Each row of numbers belongs to one of the elements below and depends on some of the facts about them. Some rows are named. Which element is each other row?

Some rows with their names:
[  2   4  -5  -7  -3   7  -7 -14 -49  13   4   7 -38  -5  40   0 -29  20
  -4  -5   3  -9 -26  44   6  -5] -> mabros
[  0   9   6   1 -10  -5   5 -12 -42  16  15  27 -25  -9  28   2 -23  15
  11   3  -2 -12 -19  27  24   1] -> skeza
[ 29  12   0  26 -31 -18  12 -39 -52  -4  55  26  -8 -19  21 -16  -2  11
  20   0   9   2 -57  18  13   6] -> poplo
[  8 -28   7   4 -24  -3  25 -16 -29   7   4  36   9 -22  -2 -17  10  54
  18  49  -7  -7 -57  23 -17   9] -> pifo
[  0 -19   8  27  -9 -27  10 -46 -50   0  26  31   1 -12  14 -32  15  42
  11  -6  19  -2 -56  33 -21  14] -> fuvok
[  1  10  10  -9 -15  -2   6  -6 -41  18  10  17 -38  -2  28 -11 -19  22
   4   7  11 -17 -19  46  25   1] -> vemer
[ -2  13  22   5 -16 -12  15 -11 -37   4  19  39 -11 -12  15 -15 -20  14
  25   1  -9  -7 -17  15  54  -2] -> fiskibes
[-14  -1 -11  13 -15  16   1 -28 -40  33  26  37 -33 -29  18   4 -27  -2
   7   6 -40   5 -20  19  26  35] -> bruplil
[ 46  44  38  53  19 -11  -9  -8  18  25  17  14  46 -20  64 -14 -26  23
   7  23   6 -24 -17   4  46  28] -> kabom
[ 41  35  21  31  14  -2 -16  -5   4  33   5  -7  10 -11  67  -6 -25  29
 -12  24  24 -29 -19  33  16  22] -> gora
[ -7  -8  22   8 -21 -19   8 -38 -36  23 -23  20  -4 -16   7  -6  -7  33
   5   2 -14 -18 -27  28  12  13] -> rigu
[ 28  15  -4  23 -20 -24   2 -36 -53  -8  52  24 -17 -16  28  -6   5  24
  12   2  20 -14 -53  29  -4  -5] -> niduk
[ -9 -14  23   3 -13 -28  18 -37 -32  23 -13  25  -4  -5  13   6  -5  29
   8   3  -6 -10 -19  26   7  17] -> fliplustir
[-16   1 -10  14  -2  11  -2 -21 -38  37  27  44 -37 -29  28  10 -23   8
   5   7 -26  -5 -15  27  18  30] -> puplun
[ -2  11  16   7 -11 -12  11 -15 -38   6  21  37 -12 -14  23  -1 -23  12
  21  -1 -11  -8 -17  11  41  -1] -> zibil
[  4  15  18   7 -10 -14  12 -13 -37   6  16  34  -7 -10  24  -4 -25  12
  22   1  -7  -9 -17  13  44  -5] -> klukal
[  4  12  13   5 -13  -9   6  -8 -42  24  12  31 -21 -11  21   1 -29   9
  16   8   9 -15 -21  18  29  -1] -> mutrol
[ -5  -8  20   7 -21 -21   9 -37 -39  23 -25  19  -3 -15   8  -3  -9  31
   6   1 -14 -16 -27  26  11  14] -> gasu

How the elements are related:
giplatur riklo <- bruplil, neklem
giplatur flumo <- dofer, goklifar, zibil
giplatur klustol <- dofer
giplatur traflirul <- dofer, gafu
giplatur bidram <- dosol, stagur
giplatur stagur <- dosol, studem, traban
giplatur flekos <- drasan, plege
giplatur puplun <- drosok, potro
giplatur traban <- drudru, klirus, raflok, stogu
giplatur vemer <- fiskibes, sisek
giplatur klirus <- fiskibes, rodir
giplatur rofan <- flekos, plolu
giplatur drudru <- flepes
giplatur stogu <- flepes, klukal, pofun, stabik
giplatur vizes <- flesi, gidur, kodon
giplatur flepes <- fliskim, kefin
giplatur klustes <- flopo, stipes
giplatur semin <- flumo, niduk, traflirul
giplatur ritin <- gafu, mebodo
giplatur gora <- gidur, kabom, vuzus
giplatur gafu <- gidur, kubrir, mebodo
giplatur bruplil <- klenuk
giplatur nufliplen <- klenuk, potro
giplatur sisek <- kludedon, koskel, vizes
giplatur tutol <- klukal
giplatur kubrir <- klukal
giplatur koskel <- klukal
giplatur kefin <- klustes
giplatur drasan <- klustes, niduk, skadrin
giplatur dizabam <- klustol
giplatur fuskol <- kodon, pofun
giplatur rugotrek <- koskel, menavil
giplatur stoga <- koskel, poplo, ritin, semin, vutor
giplatur drili <- koskel
giplatur vevis <- kubrir
giplatur mebodo <- letuvo, niduk
giplatur raflok <- mutrol, rugotrek, zokeni
giplatur skeza <- poplo
giplatur gifak <- potro, stegruk
giplatur dofer <- puplun, skeza
giplatur zokeni <- riklo, sisek
giplatur pludra <- ritin
giplatur stabik <- rodir
giplatur pofun <- rodir, skadrin
giplatur dosol <- rodir, traban, vuskol
giplatur niduk <- saklak
giplatur flesi <- saklak
giplatur mabros <- skeza
giplatur rodir <- skeza, zibil
giplatur kodon <- traflirul
giplatur pugo <- traflirul
giplatur vutor <- vizes
giplatur mutrol <- vutor
giplatur tromik <- zadrigros
gruloson c <- beflar, dramem, drili, drudru, flepes, grastur, kerol, klidon, mebodo, peda, pedril, pifo, plege, raflok, riklo, rodir, rofan, skadrin, skigrum, sotel, stibre, stogu, studem, tromik, vebra, vutor
gruloson a <- bidram, bruplil, dizabam, dofer, dosol, dretoplek, droflol, fiskibes, flekos, flifem, fliplustir, fliskim, flopo, flubrun, flustas, foga, gasu, gidur, giker, gora, gukis, kabom, kefin, klenuk, klukal, klustes, klusti, klustol, klutus, kodon, kubrir, litro, lupun, mabros, mapil, mutrol, neklem, ninos, plegrus, plogur, plolu, plope, pludra, pofun, potro, pudritu, pugek, pugo, puplun, rigu, ritin, roser, saka, seflo, semin, sisek, skale, skeza, skidun, skoflefli, stagur, stegruk, stipes, tenol, traban, traflirul, trapa, trivor, tromu, troska, tuskal, tutol, vemer, vevis, vizes, vuskol, vuzus, zami, zibil
gruloson b <- buplis, drasan, drigredrem, drosok, flesi, fliskis, flumo, flutem, fuskol, fuvok, gafu, gifak, goklifar, kilor, klirus, kludedon, kobras, koskel, letuvo, litran, menavil, mufli, niduk, nufliplen, poplo, rugotrek, saklak, seska, sobrul, stabik, stoga, tukir, vasta, vimos, zadrigros, ziplutras, zokeni
dofer klaruk skigrum
dramem klaruk fliskis, flutem, trapa, dosol
drili klaruk zadrigros, litro
drudru klaruk menavil, tromu, sobrul, peda, lupun, kerol, riklo
flepes klaruk plolu, rofan, raflok, stibre, pedril
flifem klaruk klutus, vasta, grastur
flopo klaruk rigu, letuvo, saklak
foga klaruk mufli, buplis, potro, klustol, seflo, flustas
fuskol klaruk menavil, fiskibes
fuvok klaruk pifo, vemer, vizes, lupun, nufliplen
gifak klaruk flumo, beflar, poplo, flubrun
kilor klaruk vebra, mutrol, semin, pugek
klirus klaruk peda, kefin, seska, fliskim, flustas
kobras klaruk droflol, tutol, trapa, gukis, mapil
kodon klaruk ritin
litran klaruk fliplustir, mapil, saka
mabros klaruk zami, stoga, giker, flubrun
ninos klaruk goklifar, riklo, saklak
plegrus klaruk stipes, gasu, drosok
roser klaruk skigrum, skidun, semin, trivor, klidon
skale klaruk drigredrem, vuzus, pedril, plogur
skoflefli klaruk stogu, sobrul, ritin
tenol klaruk tromu, ziplutras, kefin, pugo
tukir klaruk buplis, zami, seska, stagur, troska, gasu, rigu, plogur
tuskal klaruk mufli, mebodo, dretoplek
zokeni klaruk pudritu, plolu, neklem, bruplil, klusti, flubrun, plogur

Rows to name:
No name comes twice in this set of rows, the named rows included.
[ -4   7  21  -1 -18 -18  19 -10 -48  -2  19  41 -10  -9  12  -8 -26   6
  32  -8  -7   0 -19   9  52 -12]	vuskol
[ 20 -12   6  -8 -29  -4  37   9 -45 -17  33  50   3 -26   4 -10 -11  22
  43  31  -9  14 -55   8  27 -24]	studem
[ 21  25  25  27   2 -12   0 -12 -13  14  16  24  14 -16  41  -7 -24  15
  14  10  -1 -17 -17   7  43  10]	gidur
[  4   9  11   2  -8  -7   6 -11 -38  15  15  26 -19 -10  29  -3 -26  12
  13   2  -1  -7 -19  25  31   1]	sisek
[  6  18  17   8  -9  -6   5  -9 -30  16  15  23 -17  -8  30 -12 -18  22
   8  13   4 -20 -17  27  35   5]	vizes
[  3   6  18 -12 -19 -20  22 -11 -45   9  16  29 -26  -1  21   8 -19   9
  20  -4   0  -5 -14  28  38  -7]	dosol
[  0  12  13   7   0  -4   0 -10 -34   9  16  25 -19  -7  35  -6 -21  24
   7   5   3 -16 -19  27  28  -2]	kodon
[  8 -37   3   1  -5 -12  28 -16 -27   3   6  33  16 -19  16   3   6  49
  19  34  -7   4 -54  25 -28   2]	dramem
[ -1   5  -9  -5  -5   8  -7 -12 -43  33  12  14 -51  -9  39  10 -25  20
  -9   9   5 -20 -20  52  -2  10]	dizabam
[ 18  16  -7  26 -25 -35   2 -45 -61 -25  53  30 -22 -11  22   5  14  31
  11   7   9 -28 -49  19  -5 -20]	drasan
[-11  24  -4  17 -13 -33 -16 -43 -50 -32  17  36 -29   1  25  42   5  47
   0  24 -30 -65 -10  -2  10 -36]	flekos

The same elements again, as new rows of numbers:
Some rows with their names:
[ 13  19   7 -17  21  -9   0  -2  22   0 -15 -24   8 -15   6   5   1  10
 -15  24 -18 -13 -11  35  -9   7  -1   1  13   2  -8 -20 -14  14  30  20
  22 -10  16] -> vuskol
[ -1   8   0   4   7  -7  11   0   6  -7   4   5  -7   2  -8   1   0   3
   7   0   2  -2   4   3  -6 -12   6  -3  -7   0   0   0  -1 -11   7   2
   3   9   2] -> tromu
[ -2  -4  -5  -1   5  -8  11   1   6 -13   8  -3  -2   1  -6  -3   8  -8
  -1  -2   2  -1  10   7   3  -3   6  -6   4  -8   9  -1   2  -1   2   9
   0  16  -2] -> tenol
[  5  -7 -11 -15  -1   9  -7   5 -14  -4  -4  -1  10   7   5   8   4  -3
 -11 -11   6   2  -2 -12   7  10  -1  -1  16  -1  -2   5  -3  15 -10   2
 -14   4   0] -> tukir
[  2  13   6   4  -1  -8   7  -5   6   1   2   4  -1  -2   0  -7   1   1
   3  -6  10  -2  -1  12  -4 -11   2   4  -5   2   2   4   4  -4   4  -5
  -4   8   6] -> plogur
[ 17  27  35 -31 -12  -4  -1   9  29   1  -4 -11 -20   0 -23  -6 -33  12
 -12 -25 -22  40   6  29  40  -3 -19  10 -28 -29 -30  11   5 -16  10  16
  -4 -26 -29] -> potro
[  9  -9  -7  -1 -13  11 -14  18 -11  13  -4  12  12   9   8  11  -7  18
   1   6   0   8  -6 -17  -8  13  13   3  10   8 -11   5  -2   3  -5  -1
   4  -8  -2] -> flutem
[ -5 -28  -1   3  13  11  -1  -5 -13   8  -2   4  -6  -9 -13   9  -5  -4
  10   7 -18  -4   5 -20  -2   2 -11  -3 -17   0   3  -4   2  -8   7  -6
   2  -8   0] -> pifo
[ 11  28 -13 -28  16   8 -16  -5  -3  15 -21   5  13 -15  13  21  -9  20
 -35  10 -10 -18  -3 -11 -12  10 -18 -18  17   2 -28 -10  -9  -8  11  19
  12 -29  -4] -> menavil
[ 11   4 -26 -10   9  12 -11  -1 -12   1  -7  13  12  -5  14  11  10   7
 -22  -6  16  -7  -6 -16  -5  11  -3 -14  11  -2 -12  -1  -6   5   0   6
   2  -6   2] -> rugotrek
[ -1 -47   3   1 -12   0  14  22  -5 -24  20  -3 -27  44 -24 -15  14 -24
  63 -27   4  44 -12  19  15 -16  33  23 -25  11  25  10  -4  19 -13 -15
  -4  51  11] -> dizabam
[  2  14   5   6  -2  -8   9  -6   6   1   4   4  -4  -2   1  -4  -1   1
   1  -6   9  -1   1  14  -1 -11   2   5  -5  -2   3   5   5  -3   3  -5
  -1   9   5] -> giker
[  4  -4   2  17 -16  -7   5   9  11   6   8   6   5   0   2  -4  -1  13
   5  11   2   4   4  12  -9   0  18   3  -3   2   2   1   7  -9   4   0
  16   3  -1] -> mapil
[ -5   3 -11 -10  -8   6 -11   1 -16   3  -4   6  10   6   8  11   3   3
  -3  -4   0  -4  -8 -15  -4   2  -2  -7  20   9  -1   0  -4   6 -16   3
  -6   3  -4] -> flesi
[  2  13   4   5  -3 -10   8  -7   6   2   3   3  -4  -3   2  -5   1   1
   4  -8  10  -1  -1  14  -1 -10   3   6  -6  -1   4   5   4   0   3  -5
  -2   8   7] -> klusti
[-24  32  10  -9 -21 -24  -2 -26  10  15   0   1   1 -16   1   7  -6   3
   3  10 -28 -14  -7  25  -4 -10 -21 -12  25   5  10  -7   2 -16 -18  21
   6   3 -17] -> gidur
[ -4 -49 -20  20   4  13   0  -6 -18  -3  14  12  -6  -1  -7  -3  13 -20
  17 -11  14   6   3 -23   6  10   2   3 -24  -2  19   5   8   4  -5 -20
  -4  12   4] -> tromik
[ -6   3  -6   4  -2 -13  10  -2   2  -2   8   8  -7   5  -9   5   3  -2
  14   1  -5  -6   2   5 -11 -17   6  -7  -1   8   8  -2  -1 -15  -5   3
   5  20  -2] -> ritin

Which element is each row?
No name comes twice in this set of rows, the named rows included.
[ 16   8  -8  -6  25  -4   7   0  10   0  -8  -4   1  -5   4   2   9   4
   1   2   8 -10 -10  20 -13  -5  12   6  -6   9  -3  -9  -9  10  24   0
  16   6  22]	stagur
[ -1 -33  -8   1  26  12  -4  -4 -10   4  -4  -4  -3 -11 -10  12   1  -4
  11  15 -16 -10  -1 -14  -6   8  -5  -1 -12   3   7 -11  -4   4  15  -5
   8  -7  13]	stogu
[ 25 -26   1 -29 -25  22  -8  26  -7 -18   9   2 -22  33 -23 -13  -8 -11
   3 -65  16  76   0  -6  65  10   1  21 -33 -33 -18  36   9  17 -20  -6
 -33   5 -27]	gifak
[ 3 -6  2 -4  0 -5  7  2  7 -7  5 -6 -7  6 -6 -5  9 -4 13  0 -1  8 -6 18
  0 -5 13  5 -4  4  8 -4 -2  8  4  4  7 15  7]	skeza
[  1 -12 -15 -17   3  11  -5  12 -15 -11  -4   1   5  13  -5  12   1  -1
  -5  -3  -2   2   2 -24   5   5   3 -10  14   1  -7   2  -5   7  -6   7
  -8   4  -7]	fuvok
[ -5 -28 -28  34  11  25 -21 -19 -28 -25  23   3 -12  -9   4 -15  41 -43
  -3 -32  29   1  -7 -25  -2  14   3 -25 -19  -7  24  -8 -10  -7  -4 -23
   8  -4   4]	drili
[-14 -20  -1   5   0   4  -7 -16 -15  16  -2   6  -3 -11  -6  10  -5  -6
  17   5 -18  -8  -3 -10  -3   0 -16   3  -8   6  13  -2   6  -2  -6 -11
  -4   1   2]	mebodo
[ 12  -9 -23 -21  14  12  -8  11 -11  -6  -7  -3  12   6   5  11  11   2
 -11  -1   5  -3  -9 -10   0  12   4  -5  15   3  -5  -4  -9  21   3   6
  -2   4  10]	klirus
[ -7 -29  -3   6   5  11  -5 -11  -8   8   2  -5  -1 -12  -4   0  -1 -10
   4   6  -9  -1   0 -12   7  13 -13   3  -9  -5   8  -3   4   2   2  -6
  -3  -5  -3]	sotel
[-26  44  75  55 -18 -20  27  24  14 -15  -9 -35  33  -4   9 -18 -49   8
 -39  52  17 -42  64 -42   7 -21  -3  14  31 -23  -9  21  31 -12  -6 -23
 -70 -41  -9]	plolu
[  8  -6  18 -16 -13  -5   3  11  17  -9   6 -12 -20  13 -19 -11  -8  -2
  12 -23 -12  37  -2  24  30  -2   1  10 -20 -15  -7  10   1   1   0   8
  -1   3 -16]	puplun
[  5 -14 -25   1   0  13  -6  -1 -25   1   3  23   2  18   8   6  13  -1
  16 -25  26   6 -12 -22  -9  -4  11   3  -4  15   3  14  -2   9 -15 -17
 -10  21  13]	stoga
[  7  27   2 -13  19 -10   2  -6  16   4 -10  -5   3 -16   1   9  -5  12
 -17  17 -16 -17   1  15 -13  -5  -7 -10   6   1 -12 -14  -9  -9  23  18
  17 -12   2]	fiskibes
[  0 -35 -32  -4   6  11   2  15 -26 -18   7  11   2  23  -1   8  21 -12
  13 -14  17   6   0 -31  -1   5  21  -6   8   8  11   5  -4  16 -13  -5
 -10  27   7]	fuskol

Now the same elements, written a new way:
Some rows with their names:
[ -7   9  32   8  27  -8  13 -30  41  -6   7  12   4] -> poplo
[ 11  29  -4   7  39  -7 -10  13   7 -27  -3  36  45] -> skadrin
[  7 -35  -5   2  22  -2  -7 -29  10   0  -8 -22 -17] -> puplun
[  8 -27   3  18  35  -8  -1 -38  24  -9  -6   1 -20] -> pugo
[ 22 -27   3  24  37  22  10 -44  22 -15   4   6  -3] -> semin
[ 18  -7  -3   6  34  -4  -2 -25  -2  -4  -1  31   7] -> zibil
[  9 -30  -4   0  21  -1  -5 -23   4   0  -7 -14 -16] -> dizabam
[ 14 -15 -16  -3  25 -10  -6 -38  12 -11 -10 -10   3] -> kabom
[ -3  -6  31   6  26   2  -1 -41  47   7   6  -3  16] -> gafu
[ 11 -30   2   7  28   2  -4 -23   3   3  -4   6 -11] -> vevis
[  5 -33 -19 -35  11  -6  12  -6  -7 -35   8  -9 -12] -> trapa
[ 16 -19   0  10  34  -2  -6 -34  10  -2  -3  16   1] -> kubrir
[ -8 -11  35  -3  15   7   6 -12  23  15   9  -2  -1] -> kludedon
[-6 -7 28 22 34  7 -2 47 -7 -3  5 42 -7] -> stogu
[ 19  12 -21 -13  23 -14   2 -17 -16 -18  -6  22  12] -> flekos
[  3  -8 -18 -12  11 -17  10  -7 -10 -20 -11 -15 -28] -> zami
[  7 -26 -13  -8  15  -7  -4 -21   0  -5 -11 -25 -16] -> klenuk
[  6 -33 -20 -35  11  -5  12  -6  -8 -36   7 -10 -12] -> saka

Name these rows:
No name comes twice in this set of rows, the named rows included.
[ 23   6 -21  18   2  30  34 -13 -26 -20 -13 -35 -12]	litro
[ 18  -6   3   5  32   0   2  -9 -17   1   3  48   1]	pofun
[  5 -28  12  -3  17  10   8  25 -40  17   4  29 -34]	bidram
[-14 -22  46  -1  12  14   9   5  11  26  12   3 -16]	rugotrek
[ 2 -2 19 17 38  8 -9 31  1 -4  3 37 17]	rodir
[-15 -25  51  17  24   7  10 -18  43  13  10   0 -23]	stoga
[  7 -49   8 -10  28  10  10  -6  -2 -17  17  27 -16]	tutol
[ -2 -35  -1   3  15  -5   5  -9   0  -7  -9 -21 -45]	bruplil
[ 16 -15 -22 -15   4  12   3 -11 -25  -2  -8 -25   4]	roser
[  0  -1   7  27  45  -9 -14 -12  47 -30  -7   0  19]	mebodo
[ -2   1  18   7  26   2 -15  50 -24  11  -1  35  15]	drudru
[ 12 -29  -1  10  31  -1  -9 -37  16  -1  -5  -2  -7]	pludra
[  0 -42  18  16  25   5   6   2  -6   9   1  13 -48]	vemer
[ 16 -23   1  15  40  -2 -11 -51  29  -5  -6   8   6]	traflirul
[-14  -3  35  -1  14  -2  15  -2  17   6   8   6 -16]	menavil

